Here is a tiny trained network, its code and every weight. The questions are about switching its units off for an input and a target symbol, where a switched-off unit gives its printed mean instead of its output.

import numpy as np


def w(rows, s, z=0):
    codes = np.array(rows[::2]) - 128.0
    scale = np.full(codes.shape[1], s)
    scale[-1] = z or s
    return codes * scale


def norm(h):
    return h / np.sqrt((h * h).mean(-1, keepdims=True) + 1e-5)


def f(y):
    return y / 2 * (1 + np.tanh(0.7978845608 * (y + 0.044715 * y**3)))


def softmax(a):
    e = np.exp(a - a.max(-1, keepdims=True))
    return e / e.sum(-1, keepdims=True)


def log_softmax(a):
    a = a - a.max(-1, keepdims=True)
    return a - np.log(np.exp(a).sum(-1, keepdims=True))


def net(x, mask):
    ids = ['Ωαδεζμξπτψ'.index(c) for c in x.split()]
    T = len(ids)
    res = E[ids] + P[:T]
    u = 0
    for l in range(3):
        q, k, v = (norm(res) @ M[l].T for M in (Q, K, V))
        z = softmax(np.where(np.tri(T) > 0, q @ k.T / 2**0.5, -1e9)) @ v
        res = res + np.where(mask[u], z, O[l][:, -1]) @ O[l][:, :-1]
        u += 1
        y = f(norm(res) @ A[l][:, :-1].T + A[l][:, -1])
        res = res + np.where(mask[u : u + 4], y, B[l][:, -1]) @ B[l][:, :-1]
        u += 4
    return log_softmax(norm(res)[-1] @ U[:, :-1].T + U[:, -1])


Q, K, V, O, A, B = {}, {}, {}, {}, {}, {}
E = w([
[170,151,206,108,112,160,123,119,225,132,76],'Ω',
[161,46,140,124,86,108,136,103,76,141,67],'α',
[98,74,112,26,157,145,125,183,193,114,138],'δ',
[133,104,178,136,61,119,105,98,152,127,123],'ε',
[117,145,146,101,100,232,205,135,121,111,161],'ζ',
[138,133,200,124,113,114,84,143,140,87,146],'μ',
[61,127,163,199,214,167,103,197,100,113,91],'ξ',
[185,111,123,134,78,135,88,251,124,195,125],'π',
[111,163,92,144,57,114,64,122,147,87,74],'τ',
[168,103,172,108,111,173,97,82,161,143,86],'ψ',
],0.013)
P = w([
[3,188,186,90,54,23,161,50,141,185,70],'0',
[162,48,205,83,64,120,173,65,186,21,87],'1',
[39,197,173,77,76,78,121,86,125,148,88],'2',
[180,37,176,101,71,119,190,77,149,33,101],'3',
[54,188,165,77,100,91,130,95,120,145,107],'4',
[179,41,136,135,76,157,147,83,129,8,117],'5',
[63,185,139,86,109,93,153,104,115,157,124],'6',
[181,34,110,144,98,157,162,93,125,14,134],'7',
[72,189,123,84,143,119,123,117,104,152,140],'8',
[190,37,77,159,113,162,161,98,108,19,163],'9',
[82,199,97,89,143,121,148,135,93,149,164],'10',
[184,42,46,162,131,173,157,112,102,21,181],'11',
[96,203,72,87,165,148,147,139,80,157,181],'12',
[207,38,51,151,127,172,183,121,98,40,202],'13',
],0.0061)
Q[0] = w([
[124,239,149,116,152,67,106,131,72,254,83],'0.h0',
[58,180,148,135,164,97,121,137,119,229,141],'0.h0',
],0.0095)
K[0] = w([
[148,134,250,134,8,71,62,3,164,144,37],'0.h0',
[122,153,226,123,106,17,116,35,163,59,50],'0.h0',
],0.0064)
V[0] = w([
[181,141,96,83,3,203,133,214,108,198,205],'0.h0',
[41,97,97,49,145,138,167,129,145,91,125],'0.h0',
],0.0032)
O[0] = w([
[47,79,143,188,75,129,130,160,171,150,217,245],'0.h0',
[83,45,2,33,138,112,102,127,85,70,165,249],'0.h0',
],0.008,0.0014)
A[0] = w([
[130,118,169,247,77,97,94,161,179,208,147,5],'0.n0',
[72,225,143,127,145,23,28,207,158,255,126,142],'0.n1',
[133,124,165,109,135,126,205,163,158,104,137,138],'0.n2',
[155,109,116,134,82,62,162,65,96,160,120,127],'0.n3',
],0.0066,0.0012)
B[0] = w([
[101,80,168,42,93,135,56,156,2,198,113,218],'0.n0',
[214,27,74,102,78,45,242,155,123,207,180,253],'0.n1',
[106,95,121,249,179,190,62,86,112,94,124,167],'0.n2',
[123,192,95,120,159,198,60,152,130,92,128,190],'0.n3',
],0.0076,0.0033)
Q[1] = w([
[55,114,161,68,158,141,155,96,131,189,159],'1.h0',
[98,227,139,89,130,91,199,104,161,254,135],'1.h0',
],0.0064)
K[1] = w([
[203,75,200,39,30,169,123,42,134,172,123],'1.h0',
[203,183,200,51,5,1,76,51,181,143,45],'1.h0',
],0.0047)
V[1] = w([
[49,118,162,56,144,116,209,173,131,66,87],'1.h0',
[170,104,161,60,109,50,127,3,106,96,101],'1.h0',
],0.0028)
O[1] = w([
[53,190,174,252,149,154,135,116,88,208,115,252],'1.h0',
[97,1,123,179,44,79,150,119,152,172,225,239],'1.h0',
],0.0068,0.0018)
A[1] = w([
[171,244,141,160,176,162,54,133,51,122,1,85],'1.n0',
[150,108,123,166,100,50,132,186,53,169,128,237],'1.n1',
[60,111,125,141,212,63,193,189,101,210,140,10],'1.n2',
[68,91,116,136,129,96,117,159,93,193,153,247],'1.n3',
],0.0082,0.0012)
B[1] = w([
[251,115,198,29,255,247,114,59,54,142,42,216],'1.n0',
[96,179,106,235,145,149,25,139,162,156,131,254],'1.n1',
[144,247,136,94,98,66,239,149,181,26,144,177],'1.n2',
[126,206,198,111,159,225,113,177,123,151,38,241],'1.n3',
],0.0069,0.0053)
Q[2] = w([
[154,59,74,126,125,121,120,114,121,1,184],'2.h0',
[95,91,97,251,80,191,145,126,98,63,181],'2.h0',
],0.0083)
K[2] = w([
[99,123,32,14,186,199,200,166,155,40,215],'2.h0',
[109,147,33,141,124,167,223,212,66,104,253],'2.h0',
],0.0063)
V[2] = w([
[182,134,153,132,114,13,79,129,87,95,60],'2.h0',
[155,193,122,205,33,253,231,62,53,113,185],'2.h0',
],0.0042)
O[2] = w([
[205,227,188,3,175,136,119,254,162,152,210,16],'2.h0',
[53,173,229,36,61,132,247,74,7,200,59,254],'2.h0',
],0.0075,0.0018)
A[2] = w([
[135,75,11,206,160,37,81,154,171,173,40,205],'2.n0',
[124,75,146,60,102,131,55,44,109,145,138,68],'2.n1',
[201,178,141,172,104,7,101,158,91,121,254,95],'2.n2',
[47,122,140,91,63,79,143,58,207,137,205,3],'2.n3',
],0.0058,0.0016)
B[2] = w([
[186,80,25,135,175,211,126,56,160,75,154,245],'2.n0',
[121,170,76,163,205,108,145,179,100,150,188,253],'2.n1',
[32,64,133,115,254,64,125,99,93,118,74,210],'2.n2',
[75,197,85,95,170,157,140,125,57,139,160,219],'2.n3',
],0.0085,0.0026)
U = w([
[107,137,170,169,93,185,57,163,144,171,149,78],'Ω',
[207,84,95,121,74,52,189,194,89,168,125,189],'α',
[200,145,148,90,179,154,136,104,92,143,83,98],'δ',
[135,101,45,165,130,152,109,105,176,109,152,192],'ε',
[121,196,98,121,154,124,123,111,61,143,254,2],'ζ',
[101,143,100,11,75,108,129,166,156,91,111,86],'μ',
[183,128,158,112,102,118,192,70,191,197,206,133],'ξ',
[180,196,170,211,93,123,199,145,205,86,111,202],'π',
[96,118,123,152,67,122,208,75,89,146,91,167],'τ',
[108,105,172,146,188,33,120,104,128,139,149,137],'ψ',
],0.0076,0.0023)

Each question gives the input, a string of symbols that net reads in full, and the target symbol t.
The units are the heads (2 rows each of Q, K, V and O) and the neurons (one row each of A and B). Each row of codes is followed by its name. A weight is (code - 128) times the scale printed after its matrix; where a second scale follows, it is the last column's (O, A, B and U).
mask holds one flag per unit, layer by layer, with each layer's heads first. A switched-off unit (its flag False) gives its mean, the last column of its rows in O or B, instead of its output. The means were averaged over made-up inputs and are rounded, as every weight is.
A unit's drop is (log p(t) with every unit on - log p(t) with that unit switched off) / (log p(t) with every unit on - log p(t) with every unit switched off).
The circuit of an input: a set's keep is (log p(t) with only the set's units on - log p(t) with every unit switched off) / (log p(t) with every unit on - log p(t) with every unit switched off). Starting from the 12 units with the biggest drops (on a tie, the unit counted first), units are removed one at a time, each time the one whose removal leaves the highest keep (on an exact tie, the one counted first), for as long as the keep stays at least 0.8.
units of the circuit, in order: the units of the circuit, biggest drop first
most important unit: the unit with the biggest drop
top k neurons: the k neurons with the biggest drops, biggest first
k most important neurons of layer l: the k neurons of layer l with the biggest drops, biggest first
input μ ψ Ω ε τ Ω ε ψ ζ δ ζ α τ ε, target τ: units of the circuit, in order => [2.h0]
input δ μ α ζ τ Ω, target τ: top 2 neurons => [1.n3; 1.n0]
input τ ε ε ζ ψ α π ψ δ ξ δ δ δ π, target Ω: 2 most important neurons of layer 1 => [1.n3; 1.n1]
input τ π δ μ, target ε: units of the circuit, in order => [2.h0; 0.h0]
input ε ε ε μ ψ ε, target ζ: top 3 neurons => [1.n3; 2.n1; 1.n0]
input ζ ψ π α ζ δ μ, target ψ: top 4 neurons => [2.n2; 1.n1; 0.n0; 0.n1]
input μ μ ε ζ Ω π τ τ ψ Ω, target Ω: units of the circuit, in order => [0.h0; 0.n0]
input ε ζ α ε δ ζ α ξ π μ τ ε π π, target Ω: 2 most important neurons of layer 1 => [1.n1; 1.n3]
input ξ ξ ζ Ω ξ ε, target δ: units of the circuit, in order => [1.h0; 0.h0]
input μ μ ε τ Ω ψ ψ, target ζ: units of the circuit, in order => [1.h0; 1.n0; 2.n3; 2.n1]
input ξ ψ ζ π Ω α δ δ ξ τ ξ α, target δ: units of the circuit, in order => [1.h0; 1.n0]
input ζ ψ π μ μ δ ζ τ δ α, target ε: units of the circuit, in order => [0.h0; 2.h0; 2.n0]
input ε α ψ Ω τ τ, target μ: 3 most important neurons of layer 1 => [1.n1; 1.n3; 1.n0]
input α ψ μ, target ψ: top 3 neurons => [2.n2; 1.n1; 0.n1]
input ψ ζ ε δ τ ε ξ μ α ε, target δ: most important unit => 0.h0
input μ ζ ξ δ ζ π ε Ω μ α ε τ, target Ω: units of the circuit, in order => [0.h0; 0.n0; 1.n3]
input ψ ψ ψ α, target α: top 2 neurons => [0.n3; 0.n1]
input ξ α ψ τ ζ Ω α ζ ξ ξ π α, target Ω: top 2 neurons => [0.n0; 1.n1]
input Ω μ μ ε, target ζ: 2 most important neurons of layer 2 => [2.n3; 2.n1]
input ξ μ μ τ ε ε τ α μ ξ τ μ τ τ, target δ: top neuron => [1.n0]
input α ε τ δ δ ζ ε ε Ω τ, target τ: top 3 neurons => [1.n3; 0.n1; 1.n0]
input τ ε α ψ τ τ ξ, target π: top 2 neurons => [1.n2; 1.n3]
input ξ μ Ω ξ μ α μ ε μ α μ α, target δ: top 2 neurons => [1.n0; 0.n1]
input Ω ε α τ, target μ: 2 most important neurons of layer 0 => [0.n2; 0.n1]
input Ω τ Ω, target ξ: 3 most important neurons of layer 1 => [1.n1; 1.n3; 1.n2]
